Below are the code and all the weights of a small trained network. Each question names an input and a class and asks about switching units off, where a switched-off unit gives its printed mean instead of its output.

import numpy as np


def w(rows, s, z=0):
    codes = np.array(rows[::2]) - 128.0
    scale = np.full(codes.shape[1], s)
    scale[-1] = z or s
    return codes * scale


def f(y):
    return y / 2 * (1 + np.tanh(0.7978845608 * (y + 0.044715 * y**3)))


def log_softmax(a):
    a = a - a.max(-1, keepdims=True)
    return a - np.log(np.exp(a).sum(-1, keepdims=True))


def net(x, mask):
    res = np.array(x, float).reshape(1, 7) / 4 @ E
    y = f(res @ A[0][:, :-1].T + A[0][:, -1])
    res = res + np.where(mask, y, B[0][:, -1]) @ B[0][:, :-1]
    return log_softmax(res[-1] @ U[:, :-1].T + U[:, -1])


A, B = {}, {}
E = w([
[128,128,128,128,129],'x0',
[174,80,186,216,11],'x1',
[53,48,58,182,135],'x2',
[197,49,134,55,159],'x3',
[204,139,94,236,215],'x4',
[128,128,128,128,128],'x5',
[180,157,7,102,56],'x6',
],0.011)
A[0] = w([
[145,201,124,212,155,66],'N1',
[190,70,161,170,70,76],'N2',
[232,130,114,196,231,30],'N3',
[239,231,169,154,172,70],'N4',
[126,48,53,234,189,101],'N5',
[173,183,51,93,63,123],'N6',
[128,110,81,69,216,156],'N7',
[54,207,121,193,102,74],'N8',
[163,103,6,133,83,123],'N9',
[88,196,117,190,131,114],'N10',
[20,55,79,165,107,107],'N11',
[105,220,137,181,126,125],'N12',
[101,95,213,174,179,119],'N13',
[197,39,140,99,149,124],'N14',
[155,162,53,114,108,79],'N15',
[58,138,100,64,158,7],'N16',
[95,91,221,145,167,87],'N17',
[63,112,202,122,214,88],'N18',
[116,251,111,79,232,109],'N19',
[52,40,63,139,147,4],'N20',
[57,207,127,166,118,126],'N21',
[196,103,208,197,21,90],'N22',
[86,157,206,143,165,100],'N23',
[47,101,170,45,36,5],'N24',
[210,38,138,60,173,96],'N25',
[127,235,129,128,95,88],'N26',
[58,205,145,146,94,73],'N27',
[105,93,191,117,176,94],'N28',
[162,227,226,36,76,60],'N29',
],0.012,0.0037)
B[0] = w([
[84,117,130,54,120,195],'N1',
[59,136,70,158,76,203],'N2',
[73,181,148,24,91,235],'N3',
[117,140,235,132,246,224],'N4',
[112,175,199,94,176,227],'N5',
[204,163,99,131,180,218],'N6',
[71,108,92,179,68,202],'N7',
[142,83,110,100,87,204],'N8',
[181,161,122,132,166,213],'N9',
[149,88,121,96,83,187],'N10',
[142,113,219,156,188,219],'N11',
[142,73,138,79,65,190],'N12',
[197,178,88,152,150,209],'N13',
[122,46,123,78,84,187],'N14',
[181,145,58,135,176,178],'N15',
[78,153,112,147,125,184],'N16',
[163,152,59,102,157,201],'N17',
[175,156,76,139,161,217],'N18',
[55,127,76,245,93,240],'N19',
[127,85,195,189,184,194],'N20',
[145,56,119,117,76,198],'N21',
[70,144,69,248,93,253],'N22',
[200,128,94,129,134,191],'N23',
[85,252,168,26,135,235],'N24',
[157,33,138,98,36,202],'N25',
[149,88,143,117,153,186],'N26',
[126,75,117,71,106,191],'N27',
[175,145,105,124,123,182],'N28',
[126,92,215,168,193,234],'N29',
],0.011,0.015)
U = w([
[61,143,75,203,86,67],'0',
[251,173,70,131,136,108],'1',
[82,193,166,52,108,255],'2',
[140,100,219,166,162,133],'3',
[157,30,109,75,57,62],'4',
],0.016,0.0055)

Each question gives the input, the list of numbers given to net, and the class t.
The units are the neurons (one row each of A and B). Each row of codes is followed by its name. A weight is (code - 128) times the scale printed after its matrix; where a second scale follows, it is the last column's (A, B and U).
mask holds one flag per neuron, in row order. A switched-off neuron (its flag False) gives its mean, the last column of its row in B, instead of its output. The means were averaged over made-up inputs and are rounded, as every weight is.
A unit's drop is (log p(t) with every unit on - log p(t) with that unit switched off) / (log p(t) with every unit on - log p(t) with every unit switched off).
unit that matters most: the unit with the biggest drop
k most important neurons: the k neurons with the biggest drops, biggest first
drop of u: that unit's drop, to one decimal
input [-5,7,-3,5,1,-3,-2], class 0: unit that matters most : N22
input [8,7,-7,5,8,2,7], class 2: 3 most important neurons : N3, N4, N19
input [-2,-5,5,7,-4,2,7], class 1: 3 most important neurons : N9, N6, N15
input [-7,-5,2,2,-3,0,5], class 0: 2 most important neurons : N7, N16
input [5,-8,3,7,3,2,-3], class 0: 2 most important neurons : N19, N7
input [-1,6,3,2,0,4,-6], class 0: 2 most important neurons : N22, N2
input [-6,3,-4,5,-4,0,-1], class 4: 3 most important neurons : N25, N4, N5
input [-4,7,7,-6,0,-1,8], class 1: 4 most important neurons : N9, N6, N19, N15
input [-5,-1,8,-6,-8,5,1], class 2: 3 most important neurons : N24, N29, N4
input [5,-6,-1,-7,2,-6,-4], class 4: 3 most important neurons : N22, N12, N21
input [-5,5,-8,-6,5,-6,7], class 3: 2 most important neurons : N4, N29
input [6,6,-1,-5,7,0,-4], class 2: 2 most important neurons : N3, N19
input [4,0,0,7,7,3,6], class 2: 3 most important neurons : N3, N5, N4
input [-2,-6,8,8,-7,-6,4], class 3: unit that matters most : N20
input [6,8,1,-8,-5,7,-7], class 0: 2 most important neurons : N22, N25
input [-7,3,4,3,-8,-7,0], class 2: drop of N24 : 2.6
input [8,5,-5,-1,-7,8,-7], class 1: drop of N3 : 0.3
input [1,3,3,5,7,1,-5], class 2: drop of N3 : 0.7
